Here is a tiny trained network, its code and every weight. The questions are about switching its units off for an input and a target symbol, where a switched-off unit gives its printed mean instead of its output.

import numpy as np


def w(rows, s, z=0):
    codes = np.array(rows[::2]) - 128.0
    scale = np.full(codes.shape[1], s)
    scale[-1] = z or s
    return codes * scale


def norm(h):
    return h / np.sqrt((h * h).mean(-1, keepdims=True) + 1e-5)


def f(y):
    return y / 2 * (1 + np.tanh(0.7978845608 * (y + 0.044715 * y**3)))


def softmax(a):
    e = np.exp(a - a.max(-1, keepdims=True))
    return e / e.sum(-1, keepdims=True)


def log_softmax(a):
    a = a - a.max(-1, keepdims=True)
    return a - np.log(np.exp(a).sum(-1, keepdims=True))


def net(x, mask):
    ids = ['βγδεηλ'.index(c) for c in x.split()]
    T = len(ids)
    res = E[ids] + P[:T]
    r = norm(res)
    for j in range(3):
        rows = slice(4 * j, 4 * j + 4)
        q, k, v = (r @ M[0][rows].T for M in (Q, K, V))
        z = softmax(np.where(np.tri(T) > 0, q @ k.T / 4**0.5, -1e9)) @ v
        o = O[0][rows]
        res = res + np.where(mask[j], z, o[:, -1]) @ o[:, :-1]
    y = f(norm(res) @ A[0][:, :-1].T + A[0][:, -1])
    res = res + np.where(mask[3:11], y, B[0][:, -1]) @ B[0][:, :-1]
    return log_softmax(norm(res)[-1] @ U[:, :-1].T + U[:, -1])


Q, K, V, O, A, B = {}, {}, {}, {}, {}, {}
E = w([
[39,216,249],'β',
[101,136,119],'γ',
[99,147,123],'δ',
[119,161,153],'ε',
[110,116,108],'η',
[122,107,190],'λ',
],0.017)
P = w([
[121,111,108],'0',
[140,87,123],'1',
[129,99,109],'2',
[72,148,168],'3',
[138,211,87],'4',
[251,141,164],'5',
[80,136,95],'6',
[130,113,124],'7',
[157,190,93],'8',
[136,107,124],'9',
[82,132,98],'10',
[137,102,122],'11',
[180,149,97],'12',
],0.018)
Q[0] = w([
[122,173,60],'H0',
[223,23,2],'H0',
[93,189,164],'H0',
[122,19,164],'H0',
[149,197,126],'H1',
[134,254,54],'H1',
[59,102,97],'H1',
[218,147,93],'H1',
[88,96,202],'H2',
[175,81,220],'H2',
[240,133,153],'H2',
[99,64,253],'H2',
],0.0098)
K[0] = w([
[142,121,136],'H0',
[180,87,106],'H0',
[168,182,117],'H0',
[219,123,1],'H0',
[6,94,62],'H1',
[70,104,128],'H1',
[121,81,144],'H1',
[66,188,131],'H1',
[179,155,170],'H2',
[179,53,158],'H2',
[28,107,150],'H2',
[91,182,174],'H2',
],0.013)
V[0] = w([
[173,21,158],'H0',
[147,113,143],'H0',
[78,79,116],'H0',
[96,214,173],'H0',
[77,149,94],'H1',
[142,189,174],'H1',
[178,129,131],'H1',
[127,222,101],'H1',
[166,180,189],'H2',
[135,245,254],'H2',
[105,131,126],'H2',
[127,174,148],'H2',
],0.0095)
O[0] = w([
[190,173,214,90],'H0',
[153,66,139,112],'H0',
[203,144,20,208],'H0',
[199,63,76,227],'H0',
[156,39,169,106],'H1',
[75,85,254,116],'H1',
[21,63,95,90],'H1',
[45,33,68,4],'H1',
[167,172,81,152],'H2',
[91,190,76,249],'H2',
[36,109,127,148],'H2',
[93,204,191,140],'H2',
],0.0046,0.0031)
A[0] = w([
[250,79,152,212],'N0',
[167,130,195,122],'N1',
[89,140,109,244],'N2',
[203,173,133,74],'N3',
[173,108,93,90],'N4',
[142,134,81,250],'N5',
[123,121,99,6],'N6',
[121,137,161,1],'N7',
],0.014,0.0013)
B[0] = w([
[113,206,128,254],'N0',
[152,68,70,187],'N1',
[221,119,151,168],'N2',
[9,98,80,203],'N3',
[95,119,220,147],'N4',
[254,253,209,157],'N5',
[162,104,172,122],'N6',
[152,99,124,132],'N7',
],0.0069,0.0075)
U = w([
[37,229,46,168],'β',
[149,163,196,158],'γ',
[155,74,194,166],'δ',
[136,1,163,251],'ε',
[133,97,28,90],'η',
[71,119,129,3],'λ',
],0.0095,0.0064)

Each question gives the input, a string of symbols that net reads in full, and the target symbol t.
The units are the heads (4 rows each of Q, K, V and O) and the neurons (one row each of A and B). Each row of codes is followed by its name. A weight is (code - 128) times the scale printed after its matrix; where a second scale follows, it is the last column's (O, A, B and U).
mask holds one flag per unit, heads first, then neurons. A switched-off unit (its flag False) gives its mean, the last column of its rows in O or B, instead of its output. The means were averaged over made-up inputs and are rounded, as every weight is.
A unit's drop is (log p(t) with every unit on - log p(t) with that unit switched off) / (log p(t) with every unit on - log p(t) with every unit switched off).
The circuit of an input: a set's keep is (log p(t) with only the set's units on - log p(t) with every unit switched off) / (log p(t) with every unit on - log p(t) with every unit switched off). Starting from all 11 units, units are removed one at a time, each time the one whose removal leaves the highest keep (on an exact tie, the one counted first), for as long as the keep stays at least 0.8.
circuit, biggest first: the units of the circuit, biggest drop first
unit that matters most: the unit with the biggest drop
k most important neurons: the k neurons with the biggest drops, biggest first
heads that matter: for each layer, one digit per head in row order, 1 if its drop is at least 0.15 and else 0, layers parted by /
drop when u is switched off: that unit's drop, to one decimal
input δ λ λ λ λ η η δ λ η ε η, target ε: heads that matter -> 011
input η η ε, target γ: circuit, biggest first -> N5
input β β δ, target ε: circuit, biggest first -> N0, H1
input η λ δ λ λ ε, target β: 3 most important neurons -> N0, N3, N2
input ε δ γ, target γ: heads that matter -> 000
input λ λ η δ β γ, target β: 2 most important neurons -> N0, N3
input λ λ λ λ λ η, target β: heads that matter -> 000
input η λ λ η η η η λ λ η, target ε: circuit, biggest first -> H1, N0
input ε λ δ λ δ λ η ε ε η, target γ: 3 most important neurons -> N3, N2, N1
input δ λ β λ β ε, target β: circuit, biggest first -> N0, N3, N2
input λ λ δ λ ε λ β δ η β λ η, target γ: 2 most important neurons -> N3, N1
input λ η η β δ γ η δ λ γ, target γ: 2 most important neurons -> N3, N2
input β γ λ ε ε δ, target β: 4 most important neurons -> N0, N3, N2, N5
input η δ η β η β λ λ λ δ, target γ: unit that matters most -> N5
input λ ε λ λ η λ η η λ λ λ β λ, target β: drop when N0 is switched off -> 0.9
input λ λ β η λ δ, target β: drop when N0 is switched off -> 1.0
input λ η δ β η η λ λ γ δ, target γ: drop when N5 is switched off -> 0.3
